Here is a tiny trained network, its code and every weight. The questions are about switching its units off for an input and a target symbol, where a switched-off unit gives its printed mean instead of its output.

import numpy as np


def w(rows, s, z=0):
    codes = np.array(rows[::2]) - 128.0
    scale = np.full(codes.shape[1], s)
    scale[-1] = z or s
    return codes * scale


def f(y):
    return y / 2 * (1 + np.tanh(0.7978845608 * (y + 0.044715 * y**3)))


def softmax(a):
    e = np.exp(a - a.max(-1, keepdims=True))
    return e / e.sum(-1, keepdims=True)


def log_softmax(a):
    a = a - a.max(-1, keepdims=True)
    return a - np.log(np.exp(a).sum(-1, keepdims=True))


def net(x, mask):
    ids = ['ΛΠΨαβεζηθμ'.index(c) for c in x.split()]
    T = len(ids)
    res = E[ids] + P[:T]
    r = res
    for j in range(3):
        rows = slice(3 * j, 3 * j + 3)
        q, k, v = (r @ M[0][rows].T for M in (Q, K, V))
        z = softmax(np.where(np.tri(T) > 0, q @ k.T / 3**0.5, -1e9)) @ v
        o = O[0][rows]
        res = res + np.where(mask[j], z, o[:, -1]) @ o[:, :-1]
    y = f(res @ A[0][:, :-1].T + A[0][:, -1])
    res = res + np.where(mask[3:27], y, B[0][:, -1]) @ B[0][:, :-1]
    return log_softmax(res[-1] @ U[:, :-1].T + U[:, -1])


Q, K, V, O, A, B = {}, {}, {}, {}, {}, {}
E = w([
[170,103,165,99,126,129,98],'Λ',
[115,129,151,142,144,106,86],'Π',
[140,130,142,152,118,174,77],'Ψ',
[185,111,103,104,137,148,165],'α',
[198,119,171,152,162,119,140],'β',
[76,112,106,106,113,162,68],'ε',
[130,121,135,106,194,50,152],'ζ',
[128,125,78,144,150,129,142],'η',
[107,142,90,78,140,254,126],'θ',
[101,124,125,32,156,164,142],'μ',
],0.021)
P = w([
[101,193,136,137,86,115,61],'0',
[120,65,131,147,164,104,59],'1',
[145,80,79,140,218,125,83],'2',
[110,2,64,107,218,152,132],'3',
[82,80,135,198,160,135,183],'4',
[61,73,113,197,181,144,210],'5',
],0.0081)
Q[0] = w([
[112,206,162,117,58,117,155],'H1',
[141,42,174,148,141,91,86],'H1',
[172,129,67,95,114,139,77],'H1',
[134,93,90,85,147,128,100],'H2',
[120,170,138,100,56,127,185],'H2',
[123,136,105,111,77,74,120],'H2',
[148,182,184,90,9,110,143],'H3',
[159,63,110,121,191,145,54],'H3',
[101,162,143,171,84,115,168],'H3',
],0.012)
K[0] = w([
[128,51,172,92,164,124,55],'H1',
[80,97,37,193,220,168,172],'H1',
[61,174,156,132,76,103,125],'H1',
[121,209,109,82,64,174,190],'H2',
[171,16,101,181,152,145,159],'H2',
[112,78,85,235,124,78,139],'H2',
[68,32,183,145,107,168,196],'H3',
[135,225,171,133,54,87,123],'H3',
[76,1,190,204,146,121,130],'H3',
],0.0089)
V[0] = w([
[134,137,112,173,133,77,169],'H1',
[94,163,162,176,139,141,82],'H1',
[156,136,212,75,167,102,139],'H1',
[96,106,131,209,140,94,108],'H2',
[117,193,131,149,144,124,70],'H2',
[166,123,184,66,132,61,127],'H2',
[36,123,150,142,136,24,118],'H3',
[180,146,156,227,191,130,129],'H3',
[114,139,188,164,65,156,10],'H3',
],0.014)
O[0] = w([
[114,85,46,109,193,102,103,136],'H1',
[115,139,235,58,164,121,93,135],'H1',
[145,77,181,127,59,36,126,66],'H1',
[205,191,77,38,131,169,81,140],'H2',
[183,129,81,142,78,144,151,215],'H2',
[7,61,53,96,87,175,111,134],'H2',
[171,145,163,83,74,234,254,154],'H3',
[181,123,110,22,75,21,97,179],'H3',
[41,226,108,130,119,60,200,254],'H3',
],0.0098,0.0056)
A[0] = w([
[82,38,197,95,228,95,199,207],'N1',
[118,254,110,63,95,132,146,178],'N2',
[131,169,96,197,165,80,133,36],'N3',
[132,97,162,67,79,70,99,170],'N4',
[129,105,134,110,123,98,23,67],'N5',
[160,128,162,128,104,214,158,116],'N6',
[99,113,51,102,127,143,112,146],'N7',
[87,163,131,129,96,187,62,116],'N8',
[191,111,137,47,41,117,115,24],'N9',
[170,139,204,139,63,69,111,209],'N10',
[187,172,158,76,161,87,29,75],'N11',
[75,145,172,198,153,178,143,2],'N12',
[65,150,204,64,151,174,73,145],'N13',
[153,202,131,132,128,158,129,64],'N14',
[155,145,122,77,157,81,160,134],'N15',
[168,196,95,49,89,160,170,143],'N16',
[150,82,183,110,151,76,214,112],'N17',
[101,163,21,102,154,68,110,213],'N18',
[87,142,65,162,32,169,38,111],'N19',
[150,141,189,201,161,191,164,82],'N20',
[145,98,145,167,157,84,3,39],'N21',
[180,136,103,108,105,135,77,88],'N22',
[74,138,187,211,35,99,103,85],'N23',
[184,31,119,140,62,173,173,103],'N24',
],0.0076,0.0064)
B[0] = w([
[152,161,111,163,75,198,49,186],'N1',
[134,49,188,119,164,151,141,212],'N2',
[74,131,134,41,130,83,86,159],'N3',
[201,223,126,131,91,149,121,170],'N4',
[91,127,122,213,127,90,202,141],'N5',
[84,168,52,134,182,76,172,159],'N6',
[117,85,187,119,105,154,123,183],'N7',
[161,77,146,127,138,56,154,134],'N8',
[105,175,125,194,147,78,146,157],'N9',
[108,175,98,106,144,174,105,160],'N10',
[133,55,48,172,154,134,143,165],'N11',
[158,72,106,153,60,24,126,147],'N12',
[233,161,201,159,101,183,136,145],'N13',
[137,82,98,121,173,87,135,148],'N14',
[144,110,178,160,111,122,145,168],'N15',
[185,63,160,143,114,75,133,200],'N16',
[126,154,107,137,48,142,132,147],'N17',
[92,95,210,108,144,153,91,252],'N18',
[151,69,78,87,116,131,180,146],'N19',
[150,162,33,85,98,87,160,154],'N20',
[97,112,78,90,137,56,254,148],'N21',
[142,77,93,156,107,93,117,146],'N22',
[154,163,49,83,118,233,125,162],'N23',
[104,190,107,57,154,76,111,166],'N24',
],0.0063,0.013)
U = w([
[75,142,138,112,114,149,115,232],'Λ',
[161,84,191,116,126,109,215,47],'Π',
[142,165,203,62,188,67,126,40],'Ψ',
[136,49,108,95,227,85,146,180],'α',
[172,73,135,62,70,28,74,101],'β',
[141,202,128,147,200,98,201,96],'ε',
[160,150,83,2,113,121,142,49],'ζ',
[203,129,150,121,217,153,81,239],'η',
[149,164,105,133,146,40,121,64],'θ',
[150,67,106,172,100,114,160,1],'μ',
],0.006,0.0049)

Each question gives the input, a string of symbols that net reads in full, and the target symbol t.
The units are the heads (3 rows each of Q, K, V and O) and the neurons (one row each of A and B). Each row of codes is followed by its name. A weight is (code - 128) times the scale printed after its matrix; where a second scale follows, it is the last column's (O, A, B and U).
mask holds one flag per unit, heads first, then neurons. A switched-off unit (its flag False) gives its mean, the last column of its rows in O or B, instead of its output. The means were averaged over made-up inputs and are rounded, as every weight is.
A unit's drop is (log p(t) with every unit on - log p(t) with that unit switched off) / (log p(t) with every unit on - log p(t) with every unit switched off).
The circuit of an input: a set's keep is (log p(t) with only the set's units on - log p(t) with every unit switched off) / (log p(t) with every unit on - log p(t) with every unit switched off). Starting from the 12 units with the biggest drops (on a tie, the unit counted first), units are removed one at a time, each time the one whose removal leaves the highest keep (on an exact tie, the one counted first), for as long as the keep stays at least 0.8.
circuit, biggest first: the units of the circuit, biggest drop first
unit that matters most: the unit with the biggest drop
top k neurons: the k neurons with the biggest drops, biggest first
heads that matter: for each layer, one digit per head in row order, 1 if its drop is at least 0.15 and else 0, layers parted by /
input η μ η Λ η μ, target η: heads that matter	001
input Π Π Λ, target Π: circuit, biggest first	(H3, N2, N16)
input Π ζ θ, target Π: heads that matter	001
input ζ η η, target ζ: heads that matter	001
input Ψ ζ η η, target Ψ: top 3 neurons	(N18, N3, N11)
input μ Λ ζ η, target μ: unit that matters most	H2
input Λ ζ Λ η η η, target Λ: top 2 neurons	(N16, N2)
input ζ η ζ η η, target ζ: top 2 neurons	(N24, N2)
input α η η, target α: heads that matter	001
input η η μ θ, target η: top 3 neurons	(N1, N13, N21)
input Π η θ Ψ, target Π: circuit, biggest first	(H3, N2)
input μ β μ, target μ: heads that matter	011
input η μ β ζ ζ, target β: heads that matter	101
input η η η ζ, target η: circuit, biggest first	(H3, N1, H2)
input θ β Π Ψ, target θ: circuit, biggest first	(H3, H2, N12, N20)
input μ Ψ μ, target Λ: circuit, biggest first	(H2, N1)
input ε ζ μ Λ, target ε: heads that matter	001
input Λ η Λ, target Λ: circuit, biggest first	(H2, H3, N16)
input η η η, target η: circuit, biggest first	(H3, H2)
input η Λ η ε, target η: heads that matter	110
input β Ψ β η η ζ, target β: circuit, biggest first	(H3)
input η Π η α, target η: circuit, biggest first	(H2, H3)
input β Λ η, target β: heads that matter	001
input Λ η Ψ, target Λ: circuit, biggest first	(H2, H3)
input α η β β, target α: circuit, biggest first	(H3, N21)
